Below are the code and all the weights of a small trained network. Each question names an input and a class and asks about switching units off, where a switched-off unit gives its printed mean instead of its output.

import numpy as np


def w(rows, s, z=0):
    codes = np.array(rows[::2]) - 128.0
    scale = np.full(codes.shape[1], s)
    scale[-1] = z or s
    return codes * scale


def f(y):
    return np.maximum(y, 0)


def log_softmax(a):
    a = a - a.max(-1, keepdims=True)
    return a - np.log(np.exp(a).sum(-1, keepdims=True))


def net(x, mask):
    res = np.array(x, float).reshape(1, 4) / 4 @ E
    y = f(res @ A[0][:, :-1].T + A[0][:, -1])
    res = res + np.where(mask, y, B[0][:, -1]) @ B[0][:, :-1]
    return log_softmax(res[-1] @ U[:, :-1].T + U[:, -1])


A, B = {}, {}
E = w([
[93,168,227,85,154],'x0',
[126,146,62,106,249],'x1',
[144,131,132,142,140],'x2',
[36,176,112,199,120],'x3',
],0.013)
A[0] = w([
[155,127,184,64,147,125],'N1',
[153,120,182,155,59,253],'N2',
[71,171,193,137,159,48],'N3',
[147,117,187,70,150,122],'N4',
[128,113,109,176,78,127],'N5',
[117,144,93,82,210,137],'N6',
[109,139,66,218,90,199],'N7',
[137,130,126,146,65,186],'N8',
[160,134,188,54,148,118],'N9',
[158,113,162,104,88,134],'N10',
[55,163,196,150,163,29],'N11',
[78,140,1,159,202,111],'N12',
[202,89,68,90,98,214],'N13',
[125,114,123,65,165,110],'N14',
[120,147,130,97,182,95],'N15',
[153,126,203,121,93,160],'N16',
[72,129,160,127,145,97],'N17',
[116,128,80,117,156,98],'N18',
[194,81,86,84,108,208],'N19',
],0.017,0.0056)
B[0] = w([
[94,80,139,74,159,189],'N1',
[184,131,131,58,29,231],'N2',
[188,151,101,199,116,196],'N3',
[96,105,151,63,147,186],'N4',
[93,86,174,137,104,186],'N5',
[114,117,133,181,223,211],'N6',
[50,47,193,125,66,232],'N7',
[108,87,164,154,84,191],'N8',
[71,103,157,62,151,195],'N9',
[140,154,118,70,97,178],'N10',
[174,178,98,197,103,202],'N11',
[109,147,2,12,176,252],'N12',
[179,193,116,218,111,208],'N13',
[123,121,144,149,193,172],'N14',
[115,125,143,163,185,172],'N15',
[154,152,142,60,85,201],'N16',
[148,133,111,161,93,170],'N17',
[119,151,100,107,165,168],'N18',
[193,178,112,203,105,203],'N19',
],0.031,0.019)
U = w([
[220,209,108,201,58,187],'0',
[112,165,48,2,147,172],'1',
[171,235,18,233,197,118],'2',
[74,105,157,118,245,4],'3',
[58,50,148,140,106,113],'4',
],0.0074,0.0014)

Each question gives the input, the list of numbers given to net, and the class t.
The units are the neurons (one row each of A and B). Each row of codes is followed by its name. A weight is (code - 128) times the scale printed after its matrix; where a second scale follows, it is the last column's (A, B and U).
mask holds one flag per neuron, in row order. A switched-off neuron (its flag False) gives its mean, the last column of its row in B, instead of its output. The means were averaged over made-up inputs and are rounded, as every weight is.
A unit's drop is (log p(t) with every unit on - log p(t) with that unit switched off) / (log p(t) with every unit on - log p(t) with every unit switched off).
The circuit of an input: a set's keep is (log p(t) with only the set's units on - log p(t) with every unit switched off) / (log p(t) with every unit on - log p(t) with every unit switched off). Starting from the 12 units with the biggest drops (on a tie, the unit counted first), units are removed one at a time, each time the one whose removal leaves the highest keep (on an exact tie, the one counted first), for as long as the keep stays at least 0.8.
units of the circuit, in order: the units of the circuit, biggest drop first
unit that matters most: the unit with the biggest drop
k most important neurons: the k neurons with the biggest drops, biggest first
drop when u is switched off: that unit's drop, to one decimal
input [-1,0,-1,8], class 4: units of the circuit, in order : N7
input [1,5,7,6], class 2: 4 most important neurons : N2, N11, N6, N9
input [0,7,8,-6], class 2: 3 most important neurons : N19, N13, N7
input [-6,-8,2,0], class 0: 3 most important neurons : N13, N2, N19
input [1,-7,1,2], class 0: 3 most important neurons : N12, N2, N9
input [0,-3,2,2], class 4: 3 most important neurons : N12, N13, N19
input [-8,0,-5,2], class 4: 2 most important neurons : N7, N5
input [5,2,-4,0], class 3: 2 most important neurons : N13, N19
input [2,8,-4,0], class 3: 2 most important neurons : N6, N13
input [3,1,-6,-1], class 3: 2 most important neurons : N12, N2
input [-8,-7,-8,3], class 4: drop when N7 is switched off : 0.9
input [-1,-1,-2,-4], class 0: drop when N12 is switched off : 0.3
input [-2,-2,-4,6], class 4: drop when N3 is switched off : 0.0
input [0,4,-6,-2], class 2: unit that matters most : N7
